Here is a tiny trained network, its code and every weight. The questions are about switching its units off for an input and a target symbol, where a switched-off unit gives its printed mean instead of its output.

import numpy as np


def w(rows, s, z=0):
    codes = np.array(rows[::2]) - 128.0
    scale = np.full(codes.shape[1], s)
    scale[-1] = z or s
    return codes * scale


def norm(h):
    return h / np.sqrt((h * h).mean(-1, keepdims=True) + 1e-5)


def f(y):
    return np.maximum(y, 0)


def softmax(a):
    e = np.exp(a - a.max(-1, keepdims=True))
    return e / e.sum(-1, keepdims=True)


def log_softmax(a):
    a = a - a.max(-1, keepdims=True)
    return a - np.log(np.exp(a).sum(-1, keepdims=True))


def net(x, mask):
    ids = ['βγδηλμπσφψ'.index(c) for c in x.split()]
    T = len(ids)
    res = E[ids] + P[:T]
    r = norm(res)
    for j in range(2):
        rows = slice(2 * j, 2 * j + 2)
        q, k, v = (r @ M[0][rows].T for M in (Q, K, V))
        z = softmax(np.where(np.tri(T) > 0, q @ k.T / 2**0.5, -1e9)) @ v
        o = O[0][rows]
        res = res + np.where(mask[j], z, o[:, -1]) @ o[:, :-1]
    y = f(norm(res) @ A[0][:, :-1].T + A[0][:, -1])
    res = res + np.where(mask[2:10], y, B[0][:, -1]) @ B[0][:, :-1]
    return log_softmax(norm(res)[-1] @ U[:, :-1].T + U[:, -1])


Q, K, V, O, A, B = {}, {}, {}, {}, {}, {}
E = w([
[133,114,123,102],'β',
[152,34,75,157],'γ',
[142,197,50,95],'δ',
[122,134,128,97],'η',
[168,72,255,146],'λ',
[225,177,133,133],'μ',
[123,149,140,83],'π',
[30,39,19,62],'σ',
[119,145,136,118],'φ',
[132,155,150,69],'ψ',
],0.0086)
P = w([
[163,104,124,74],'0',
[66,109,109,250],'1',
[155,119,122,91],'2',
[125,153,156,104],'3',
[88,151,127,196],'4',
[149,117,119,99],'5',
[123,151,148,109],'6',
[113,171,133,175],'7',
[143,113,120,95],'8',
],0.014)
Q[0] = w([
[167,36,98,2],'head 1',
[170,137,123,57],'head 1',
[103,65,155,53],'head 2',
[168,77,72,14],'head 2',
],0.0081)
K[0] = w([
[90,181,1,117],'head 1',
[107,139,94,117],'head 1',
[156,178,124,186],'head 2',
[167,136,171,158],'head 2',
],0.0092)
V[0] = w([
[207,173,205,151],'head 1',
[98,214,61,108],'head 1',
[100,96,254,140],'head 2',
[24,89,85,63],'head 2',
],0.0072)
O[0] = w([
[125,218,187,204,42],'head 1',
[139,160,69,55,172],'head 1',
[138,66,205,89,2],'head 2',
[2,148,101,112,200],'head 2',
],0.0067,0.0013)
A[0] = w([
[82,98,84,254,223],'neuron 1',
[165,145,127,79,205],'neuron 2',
[156,66,88,168,91],'neuron 3',
[119,199,107,153,147],'neuron 4',
[112,88,148,89,15],'neuron 5',
[52,168,128,209,251],'neuron 6',
[90,101,95,131,74],'neuron 7',
[112,137,89,94,37],'neuron 8',
],0.011,0.0025)
B[0] = w([
[139,138,87,181,255],'neuron 1',
[122,140,127,175,234],'neuron 2',
[106,197,162,126,168],'neuron 3',
[113,137,196,148,194],'neuron 4',
[111,100,150,148,156],'neuron 5',
[144,134,113,249,253],'neuron 6',
[135,125,145,138,158],'neuron 7',
[103,157,148,140,170],'neuron 8',
],0.012,0.0062)
U = w([
[91,65,120,127,75],'β',
[131,86,54,226,106],'γ',
[147,199,21,73,132],'δ',
[66,123,117,115,73],'η',
[187,59,165,111,172],'λ',
[249,165,99,139,115],'μ',
[96,152,149,98,89],'π',
[103,86,69,70,254],'σ',
[91,146,139,178,155],'φ',
[120,173,167,78,130],'ψ',
],0.013,0.0056)

Each question gives the input, a string of symbols that net reads in full, and the target symbol t.
The units are the heads (2 rows each of Q, K, V and O) and the neurons (one row each of A and B). Each row of codes is followed by its name. A weight is (code - 128) times the scale printed after its matrix; where a second scale follows, it is the last column's (O, A, B and U).
mask holds one flag per unit, heads first, then neurons. A switched-off unit (its flag False) gives its mean, the last column of its rows in O or B, instead of its output. The means were averaged over made-up inputs and are rounded, as every weight is.
A unit's drop is (log p(t) with every unit on - log p(t) with that unit switched off) / (log p(t) with every unit on - log p(t) with every unit switched off).
The circuit of an input: a set's keep is (log p(t) with only the set's units on - log p(t) with every unit switched off) / (log p(t) with every unit on - log p(t) with every unit switched off). Starting from all 10 units, units are removed one at a time, each time the one whose removal leaves the highest keep (on an exact tie, the one counted first), for as long as the keep stays at least 0.8.
circuit, biggest first: the units of the circuit, biggest drop first
most important unit: the unit with the biggest drop
k most important neurons: the k neurons with the biggest drops, biggest first
input δ ψ φ β η β π π η, target δ: circuit, biggest first : [head 1; neuron 6]
input π δ π, target δ: circuit, biggest first : [neuron 6; head 1]
input σ δ λ λ γ η, target λ: circuit, biggest first : [head 2; neuron 6]
input φ σ φ η π η, target σ: circuit, biggest first : [neuron 6; head 1; neuron 1]
input δ ψ π γ π γ σ φ π, target σ: circuit, biggest first : [head 1; neuron 6; neuron 3]
input σ η γ σ, target σ: circuit, biggest first : [head 1; neuron 6]
input μ λ π γ σ β, target σ: 2 most important neurons : [neuron 6; neuron 4]
input σ λ δ μ λ φ, target λ: circuit, biggest first : [head 2; neuron 6]
input σ γ μ π δ γ γ, target δ: circuit, biggest first : [neuron 6; neuron 4; head 1; neuron 3]
input γ η φ β δ γ μ μ ψ, target μ: circuit, biggest first : [head 2]
input φ π φ π μ ψ, target μ: circuit, biggest first : [head 2; neuron 6]
input π δ β γ γ ψ, target δ: circuit, biggest first : [neuron 6; head 1]
input γ λ η γ π μ γ π γ, target μ: 3 most important neurons : [neuron 3; neuron 6; neuron 4]
input π γ φ φ φ σ φ γ γ, target σ: most important unit : head 1
input γ η μ γ γ φ, target μ: 3 most important neurons : [neuron 6; neuron 4; neuron 1]
input μ δ β η γ η, target δ: 2 most important neurons : [neuron 6; neuron 1]
input η ψ δ λ σ φ, target σ: 2 most important neurons : [neuron 6; neuron 4]
input δ λ ψ, target λ: 3 most important neurons : [neuron 1; neuron 6; neuron 3]
input γ β γ β π λ η π φ, target λ: 3 most important neurons : [neuron 1; neuron 6; neuron 3]
input γ β λ β, target λ: 3 most important neurons : [neuron 6; neuron 1; neuron 3]
input δ γ ψ η σ β δ π φ, target δ: 2 most important neurons : [neuron 6; neuron 4]
input λ δ δ γ φ ψ μ φ φ, target μ: most important neuron : [neuron 2]
